Here is a tiny trained network, its code and every weight. The questions are about switching its units off for an input and a target symbol, where a switched-off unit gives its printed mean instead of its output.

import numpy as np


def w(rows, s, z=0):
    codes = np.array(rows[::2]) - 128.0
    scale = np.full(codes.shape[1], s)
    scale[-1] = z or s
    return codes * scale


def f(y):
    return y / 2 * (1 + np.tanh(0.7978845608 * (y + 0.044715 * y**3)))


def softmax(a):
    e = np.exp(a - a.max(-1, keepdims=True))
    return e / e.sum(-1, keepdims=True)


def log_softmax(a):
    a = a - a.max(-1, keepdims=True)
    return a - np.log(np.exp(a).sum(-1, keepdims=True))


def net(x, mask):
    ids = ['αβγδεζηλμξστφψω'.index(c) for c in x.split()]
    T = len(ids)
    res = E[ids] + P[:T]
    u = 0
    for l in range(2):
        r = res
        for j in range(3):
            rows = slice(2 * j, 2 * j + 2)
            q, k, v = (r @ M[l][rows].T for M in (Q, K, V))
            z = softmax(np.where(np.tri(T) > 0, q @ k.T / 2**0.5, -1e9)) @ v
            o = O[l][rows]
            res = res + np.where(mask[u + j], z, o[:, -1]) @ o[:, :-1]
        u += 3
        y = f(res @ A[l][:, :-1].T + A[l][:, -1])
        res = res + np.where(mask[u : u + 4], y, B[l][:, -1]) @ B[l][:, :-1]
        u += 4
    return log_softmax(res[-1] @ U[:, :-1].T + U[:, -1])


Q, K, V, O, A, B = {}, {}, {}, {}, {}, {}
E = w([
[181,141,97,52],'α',
[116,211,135,201],'β',
[164,147,78,112],'γ',
[146,136,140,65],'δ',
[116,189,123,97],'ε',
[170,87,120,154],'ζ',
[137,146,105,115],'η',
[184,102,91,150],'λ',
[134,174,94,163],'μ',
[144,225,115,98],'ξ',
[150,143,144,136],'σ',
[136,128,183,182],'τ',
[2,79,79,175],'φ',
[164,120,107,81],'ψ',
[114,94,158,185],'ω',
],0.02)
P = w([
[159,82,86,82],'0',
[129,111,149,255],'1',
[138,103,139,239],'2',
[139,107,128,190],'3',
[106,135,127,71],'4',
[108,144,122,87],'5',
[112,146,118,96],'6',
[119,145,111,110],'7',
[114,140,116,106],'8',
[112,134,117,104],'9',
[112,138,113,100],'10',
[109,144,111,107],'11',
[112,139,117,101],'12',
[109,127,118,98],'13',
],0.013)
Q[0] = w([
[8,180,72,164],'L0H0',
[143,156,48,138],'L0H0',
[153,121,51,148],'L0H1',
[91,115,80,110],'L0H1',
[77,156,117,42],'L0H2',
[140,143,129,158],'L0H2',
],0.018)
K[0] = w([
[3,152,74,148],'L0H0',
[148,156,77,125],'L0H0',
[73,113,79,114],'L0H1',
[83,135,155,146],'L0H1',
[189,173,74,156],'L0H2',
[106,124,160,130],'L0H2',
],0.021)
V[0] = w([
[91,74,165,125],'L0H0',
[119,97,80,120],'L0H0',
[167,253,63,156],'L0H1',
[175,151,94,125],'L0H1',
[87,96,124,118],'L0H2',
[125,105,194,111],'L0H2',
],0.013)
O[0] = w([
[109,252,69,123,72],'L0H0',
[52,161,139,156,145],'L0H0',
[70,2,237,75,254],'L0H1',
[179,64,198,66,173],'L0H1',
[60,210,96,131,84],'L0H2',
[150,217,106,121,60],'L0H2',
],0.0062,0.0063)
A[0] = w([
[119,212,255,137,57],'L0N0',
[215,182,201,102,187],'L0N1',
[241,111,193,187,147],'L0N2',
[79,147,142,219,1],'L0N3',
],0.0076,0.0033)
B[0] = w([
[224,81,90,106,163],'L0N0',
[80,126,81,110,183],'L0N1',
[11,149,168,135,253],'L0N2',
[124,112,97,25,156],'L0N3',
],0.012,0.0046)
Q[1] = w([
[94,194,178,143],'L1H0',
[116,97,75,134],'L1H0',
[184,119,127,205],'L1H1',
[140,139,193,255],'L1H1',
[106,155,185,157],'L1H2',
[217,151,184,129],'L1H2',
],0.018)
K[1] = w([
[74,48,14,95],'L1H0',
[185,132,151,189],'L1H0',
[123,43,58,206],'L1H1',
[66,8,6,80],'L1H1',
[222,130,177,166],'L1H2',
[130,135,178,201],'L1H2',
],0.011)
V[1] = w([
[154,38,69,177],'L1H0',
[181,144,172,143],'L1H0',
[158,118,169,85],'L1H1',
[109,173,149,44],'L1H1',
[125,80,85,253],'L1H2',
[97,209,195,158],'L1H2',
],0.016)
O[1] = w([
[238,58,188,124,164],'L1H0',
[163,163,110,190,1],'L1H0',
[92,116,103,78,215],'L1H1',
[172,159,117,29,195],'L1H1',
[225,1,124,186,61],'L1H2',
[57,49,59,125,23],'L1H2',
],0.0098,0.0062)
A[1] = w([
[9,70,128,109,61],'L1N0',
[76,96,235,100,49],'L1N1',
[116,131,216,33,253],'L1N2',
[37,105,110,2,118],'L1N3',
],0.0082,0.0049)
B[1] = w([
[22,230,90,68,173],'L1N0',
[238,55,81,10,197],'L1N1',
[142,178,57,189,253],'L1N2',
[115,62,217,193,234],'L1N3',
],0.011,0.024)
U = w([
[113,82,72,102,155],'α',
[43,93,59,77,149],'β',
[53,153,84,140,156],'γ',
[1,111,14,210,151],'δ',
[118,153,82,131,133],'ε',
[79,74,219,204,140],'ζ',
[138,154,85,85,85],'η',
[70,168,160,121,126],'λ',
[58,155,234,54,37],'μ',
[58,195,180,187,234],'ξ',
[77,88,44,242,139],'σ',
[122,77,173,151,101],'τ',
[135,197,229,130,71],'φ',
[110,202,97,127,203],'ψ',
[106,159,59,216,2],'ω',
],0.0073,0.0038)

Each question gives the input, a string of symbols that net reads in full, and the target symbol t.
The units are the heads (2 rows each of Q, K, V and O) and the neurons (one row each of A and B). Each row of codes is followed by its name. A weight is (code - 128) times the scale printed after its matrix; where a second scale follows, it is the last column's (O, A, B and U).
mask holds one flag per unit, layer by layer, with each layer's heads first. A switched-off unit (its flag False) gives its mean, the last column of its rows in O or B, instead of its output. The means were averaged over made-up inputs and are rounded, as every weight is.
A unit's drop is (log p(t) with every unit on - log p(t) with that unit switched off) / (log p(t) with every unit on - log p(t) with every unit switched off).
The circuit of an input: a set's keep is (log p(t) with only the set's units on - log p(t) with every unit switched off) / (log p(t) with every unit on - log p(t) with every unit switched off). Starting from the 12 units with the biggest drops (on a tie, the unit counted first), units are removed one at a time, each time the one whose removal leaves the highest keep (on an exact tie, the one counted first), for as long as the keep stays at least 0.8.
units of the circuit, in order: the units of the circuit, biggest drop first
most important unit: the unit with the biggest drop
top k neurons: the k neurons with the biggest drops, biggest first
k most important neurons of layer l: the k neurons of layer l with the biggest drops, biggest first
which heads matter: for each layer, one digit per head in row order, 1 if its drop is at least 0.15 and else 0, layers parted by /
input φ ζ σ β τ λ, target ω: units of the circuit, in order : [L0N3; L0H1; L1H1]
input τ σ ζ λ, target δ: 3 most important neurons of layer 1 : [L1N3; L1N1; L1N0]
input ω ζ τ, target σ: units of the circuit, in order : [L1H2; L0H1]
input ζ β ε ξ β, target β: top 2 neurons : [L0N2; L1N3]
input μ ζ ξ, target α: most important unit : L0H1
input ξ ω μ, target μ: 2 most important neurons of layer 1 : [L1N3; L1N1]
input δ μ μ τ, target ξ: units of the circuit, in order : [L0N2; L1H2; L1N2]
input ξ σ ε, target μ: units of the circuit, in order : [L0H1; L1H2]
input ζ λ γ μ, target ζ: units of the circuit, in order : [L1H2; L1N1]
input μ λ η, target α: top 2 neurons : [L0N2; L1N3]
input α β σ ζ, target φ: units of the circuit, in order : [L0N2; L1H2]
input γ τ α, target η: top 2 neurons : [L1N1; L0N2]
input β φ γ ψ ε ζ τ τ, target α: units of the circuit, in order : [L1H0; L1N1]
input τ γ τ ξ, target δ: units of the circuit, in order : [L0N2; L1H2; L1N1]
input μ ε ξ β ξ ξ ξ ξ, target μ: units of the circuit, in order : [L0H1]
input ψ ξ β, target ψ: top 3 neurons : [L0N2; L1N3; L1N2]
input γ μ ζ, target η: top 2 neurons : [L0N2; L1N1]
input ζ β ε, target ζ: units of the circuit, in order : [L1H2; L1H1]
input ζ ξ λ, target ζ: 3 most important neurons of layer 1 : [L1N2; L1N1; L1N0]
input δ ω ζ β, target ξ: top 3 neurons : [L0N2; L1N1; L1N3]
input ψ ε ξ, target ψ: units of the circuit, in order : [L0N1; L0N2; L1H2; L1N3]
input δ τ β, target ξ: top 2 neurons : [L0N2; L1N3]
input ω σ γ, target σ: units of the circuit, in order : [L1H2; L0H1]
input γ β β λ ψ β ζ φ τ, target α: units of the circuit, in order : [L1N3; L1H2]
input α β σ, target φ: 3 most important neurons of layer 1 : [L1N3; L1N2; L1N1]
input ξ β ζ, target μ: which heads matter : 010 / 001
input ω γ β μ, target σ: top 3 neurons : [L1N3; L1N1; L0N0]
input ξ β η, target μ: most important unit : L0N2
